[[ -3   1  21   4 -10]
 [ 46  -7  -1  14 -13]
 [-12  58 -41  30   6]]
->
[[-3  1]
 [46 -7]]

[[ 26 -60]
 [ 24  25]
 [  8 -64]
 [-38   0]]
->
[[ 26 -60]
 [ 24  25]]

[[-54 -72]
 [ -1   4]
 [  0  -7]
 [ 57  33]
 [  0  37]]
->
[[-54 -72]
 [ -1   4]]

[[ -4 -25  18  30   6]
 [-19 -27  11  32 -12]
 [ 35   4  -8   7  58]
 [-32 -18 -28  -5   3]]
->
[[ -4 -25]
 [-19 -27]]

[[  4  54 -15]
 [ 23  64 -32]
 [-27 -34  17]]
->
[[ 4 54]
 [23 64]]

[[ -2  19]
 [-57  22]
 [-59  13]]
->
[[ -2  19]
 [-57  22]]

[[-31  59  45]
 [ 28  21  33]
 [ 51 -34  41]
 [ 60 -13  67]
 [ 37 -11  25]]
->
[[-31  59]
 [ 28  21]]
---
[[  6   8   5   8   3  -9]
 [  6   2  -8 -36  -9  35]
 [-52 -54 -47  -6 -44  17]
 [-17 -23 -32 -47 -32  50]]
->
[[-17 -52   6   6]
 [-23 -54   2   8]
 [-32 -47  -8   5]
 [-47  -6 -36   8]
 [-32 -44  -9   3]
 [ 50  17  35  -9]]

[[  7 -10  12  -9   8 -29   7]
 [ -4   9  -5   5  -1  16  -4]
 [ -6  13  -4   4   2  18  -6]
 [  6 -10   5  -2  -1 -14   6]
 [  1  -3  13 -13  14 -31   1]
 [ -2  11  -5   9  -1  24  -2]
 [ 51 -56   2  31 -39  -1  51]
 [-34  45  -6 -11  23  23 -34]
 [ 40 -46   2  23 -31  -4  40]
 [ 31 -34   2  18 -23  -2  31]]
->
[[ 31  40 -34  51  -2   1   6  -6  -4   7]
 [-34 -46  45 -56  11  -3 -10  13   9 -10]
 [  2   2  -6   2  -5  13   5  -4  -5  12]
 [ 18  23 -11  31   9 -13  -2   4   5  -9]
 [-23 -31  23 -39  -1  14  -1   2  -1   8]
 [ -2  -4  23  -1  24 -31 -14  18  16 -29]
 [ 31  40 -34  51  -2   1   6  -6  -4   7]]

[[  4  12  33  59 -62 -30  66  42   0]
 [  8 -61   6  62  27  -3  47 -67 -18]
 [-61  58   7 -67 -51  16  25  50  10]
 [  8  46  37  58  46  18  35  38   2]
 [ 29  29  -4  44 -62 -50  31  40  18]
 [  8 -24 -35  50  50   6  -6 -58  38]
 [-19  -1 -61  28  61 -12 -50   3  27]
 [-31 -41  16 -47 -15 -26 -16 -56  48]
 [-14 -22  25  -7  29  56 -63   3 -18]]
->
[[-14 -31 -19   8  29   8 -61   8   4]
 [-22 -41  -1 -24  29  46  58 -61  12]
 [ 25  16 -61 -35  -4  37   7   6  33]
 [ -7 -47  28  50  44  58 -67  62  59]
 [ 29 -15  61  50 -62  46 -51  27 -62]
 [ 56 -26 -12   6 -50  18  16  -3 -30]
 [-63 -16 -50  -6  31  35  25  47  66]
 [  3 -56   3 -58  40  38  50 -67  42]
 [-18  48  27  38  18   2  10 -18   0]]

[[-39  41 -15  33  44   8]
 [-45  -9 -57 -52  33 -49]]
->
[[-45 -39]
 [ -9  41]
 [-57 -15]
 [-52  33]
 [ 33  44]
 [-49   8]]

[[ 10   4   0  22 -46 -25  -4  45 -21   3  40 -44 -10   0 -14  12]
 [ 21 -12 -24   6 -37 -25 -17  71   8 -11   0 -25   6 -40   8  50]
 [  9   4   9  39 -12  23  -5 -16 -32  19  11  26  28  10  -9  -7]
 [  2  36 -12  -9  -3  16  44 -13  25 -67  11 -55  42 -44  55  -3]]
->
[[  2   9  21  10]
 [ 36   4 -12   4]
 [-12   9 -24   0]
 [ -9  39   6  22]
 [ -3 -12 -37 -46]
 [ 16  23 -25 -25]
 [ 44  -5 -17  -4]
 [-13 -16  71  45]
 [ 25 -32   8 -21]
 [-67  19 -11   3]
 [ 11  11   0  40]
 [-55  26 -25 -44]
 [ 42  28   6 -10]
 [-44  10 -40   0]
 [ 55  -9   8 -14]
 [ -3  -7  50  12]]

[[ 27  27  29  10  29  -8 -23  -9  15]
 [-11 -15 -17  -3 -13   9  11   7  -7]
 [-15 -15 -17  -9 -16   9  10  10  -4]
 [ 16   9  14   4   8 -11 -10 -10   3]
 [ 30  30  30  -3  28  -9 -26   0  17]
 [-18 -17 -20  -3 -18  10  17   9 -12]
 [ -7  -3  11  55  11 -49   8 -54 -23]
 [-14 -16 -31 -32 -31  38   5  40  12]
 [  0   4  15  37  11 -44  11 -41 -27]
 [  0  -1  10  34  11 -31  10 -31  -9]]
->
[[  0   0 -14  -7 -18  30  16 -15 -11  27]
 [ -1   4 -16  -3 -17  30   9 -15 -15  27]
 [ 10  15 -31  11 -20  30  14 -17 -17  29]
 [ 34  37 -32  55  -3  -3   4  -9  -3  10]
 [ 11  11 -31  11 -18  28   8 -16 -13  29]
 [-31 -44  38 -49  10  -9 -11   9   9  -8]
 [ 10  11   5   8  17 -26 -10  10  11 -23]
 [-31 -41  40 -54   9   0 -10  10   7  -9]
 [ -9 -27  12 -23 -12  17   3  -4  -7  15]]
